Below are the code and all the weights of a small trained network. Each question names an input and a class and asks about switching units off, where a switched-off unit gives its printed mean instead of its output.

import numpy as np


def w(rows, s, z=0):
    codes = np.array(rows[::2]) - 128.0
    scale = np.full(codes.shape[1], s)
    scale[-1] = z or s
    return codes * scale


def norm(h):
    return h / np.sqrt((h * h).mean(-1, keepdims=True) + 1e-5)


def f(y):
    return np.maximum(y, 0)


def log_softmax(a):
    a = a - a.max(-1, keepdims=True)
    return a - np.log(np.exp(a).sum(-1, keepdims=True))


def net(x, mask):
    res = np.array(x, float).reshape(1, 6) / 4 @ E
    u = 0
    for l in range(3):
        y = f(norm(res) @ A[l][:, :-1].T + A[l][:, -1])
        res = res + np.where(mask[u : u + 4], y, B[l][:, -1]) @ B[l][:, :-1]
        u += 4
    return log_softmax(norm(res)[-1] @ U[:, :-1].T + U[:, -1])


A, B = {}, {}
E = w([
[52,67,250,191,96,163,95,74,110,120,13],'x0',
[78,148,102,200,54,26,150,170,126,135,97],'x1',
[245,42,30,139,136,101,189,120,114,132,119],'x2',
[139,2,167,80,132,135,143,68,130,143,200],'x3',
[127,71,14,254,119,139,15,77,81,53,127],'x4',
[36,172,79,81,105,186,64,55,211,99,153],'x5',
],0.0064)
A[0] = w([
[101,193,142,156,119,166,199,140,148,186,76,2],'0.n0',
[118,154,34,152,133,151,137,141,123,124,148,30],'0.n1',
[151,255,86,125,145,185,170,154,146,24,124,52],'0.n2',
[144,129,166,137,109,69,138,138,170,159,57,83],'0.n3',
],0.0084,0.00061)
B[0] = w([
[188,135,21,189,89,114,104,204,116,207,141,219],'0.n0',
[137,161,143,113,54,110,117,162,78,31,9,218],'0.n1',
[173,232,81,68,32,191,29,254,77,132,132,254],'0.n2',
[152,209,71,103,122,118,83,211,136,182,116,200],'0.n3',
],0.0085,0.0055)
A[1] = w([
[148,149,2,54,120,79,75,65,85,133,117,83],'1.n0',
[121,134,137,169,171,104,82,134,196,89,80,60],'1.n1',
[129,239,99,107,198,47,55,124,119,142,98,7],'1.n2',
[38,187,213,243,114,167,152,41,131,51,141,54],'1.n3',
],0.0051,0.0015)
B[1] = w([
[119,87,160,120,221,77,189,156,45,149,99,253],'1.n0',
[99,73,20,122,200,64,188,162,193,63,237,152],'1.n1',
[140,225,94,90,188,88,10,113,76,160,32,234],'1.n2',
[56,150,127,93,46,130,184,87,255,127,174,189],'1.n3',
],0.0073,0.0037)
A[2] = w([
[77,111,210,216,46,43,187,135,100,187,101,3],'2.n0',
[122,147,75,159,83,30,96,234,176,163,179,161],'2.n1',
[93,115,177,138,177,254,175,138,186,112,52,72],'2.n2',
[41,109,159,110,150,232,88,41,206,119,151,80],'2.n3',
],0.0056,0.0013)
B[2] = w([
[33,165,86,57,74,100,31,177,1,149,100,164],'2.n0',
[81,82,194,146,71,204,79,73,118,145,131,253],'2.n1',
[94,197,81,147,112,122,116,140,128,166,89,155],'2.n2',
[74,118,167,223,145,128,70,24,255,160,128,195],'2.n3',
],0.0095,0.0065)
U = w([
[63,123,181,150,155,165,87,10,254,173,187,135],'0',
[187,73,68,161,159,74,192,107,112,25,104,57],'1',
[191,107,178,32,220,181,241,171,144,195,212,5],'2',
[123,220,78,95,66,145,13,214,78,192,89,239],'3',
],0.0095,0.0029)

Each question gives the input, the list of numbers given to net, and the class t.
The units are the neurons (one row each of A and B). Each row of codes is followed by its name. A weight is (code - 128) times the scale printed after its matrix; where a second scale follows, it is the last column's (A, B and U).
mask holds one flag per neuron, layer by layer. A switched-off neuron (its flag False) gives its mean, the last column of its row in B, instead of its output. The means were averaged over made-up inputs and are rounded, as every weight is.
A unit's drop is (log p(t) with every unit on - log p(t) with that unit switched off) / (log p(t) with every unit on - log p(t) with every unit switched off).
The circuit of an input: a set's keep is (log p(t) with only the set's units on - log p(t) with every unit switched off) / (log p(t) with every unit on - log p(t) with every unit switched off). Starting from all 12 units, units are removed one at a time, each time the one whose removal leaves the highest keep (on an exact tie, the one counted first), for as long as the keep stays at least 0.8.
units of the circuit, in order: the units of the circuit, biggest drop first
top k neurons: the k neurons with the biggest drops, biggest first
top k neurons in layer l: the k neurons of layer l with the biggest drops, biggest first
drop of u: that unit's drop, to one decimal
input [5,-2,6,-2,2,-5], class 1: units of the circuit, in order : 0.n2
input [6,-4,5,1,5,-3], class 1: units of the circuit, in order : 2.n1, 0.n2
input [-8,6,-2,8,8,-6], class 1: units of the circuit, in order : 0.n2, 0.n3
input [-8,0,6,7,1,5], class 1: top 2 neurons : 0.n1, 0.n2
input [0,-8,7,5,4,2], class 1: units of the circuit, in order : 2.n1, 0.n2
input [-7,7,5,4,-5,-4], class 2: top 3 neurons in layer 0 : 0.n2, 0.n0, 0.n1
input [8,-7,-3,-4,2,-3], class 0: top 2 neurons : 0.n2, 2.n3
input [3,-1,-8,2,-6,4], class 0: top 3 neurons : 0.n2, 2.n3, 0.n1
input [0,-7,6,-3,-2,0], class 2: top 2 neurons in layer 1 : 1.n2, 1.n0
input [0,-6,-3,1,-4,-2], class 2: top 2 neurons : 2.n1, 1.n3
input [1,2,8,0,-7,4], class 2: top 2 neurons : 0.n2, 0.n1
input [4,-2,4,-1,7,-8], class 1: top 2 neurons in layer 0 : 0.n2, 0.n0
input [-7,4,2,4,1,-3], class 1: drop of 0.n2 : 0.4
input [5,-7,-1,-3,1,6], class 0: top neuron in layer 2 : 2.n3
input [3,-3,5,5,-1,-5], class 2: drop of 0.n1 : 0.2
input [3,-3,6,1,-5,1], class 2: drop of 0.n1 : 0.1
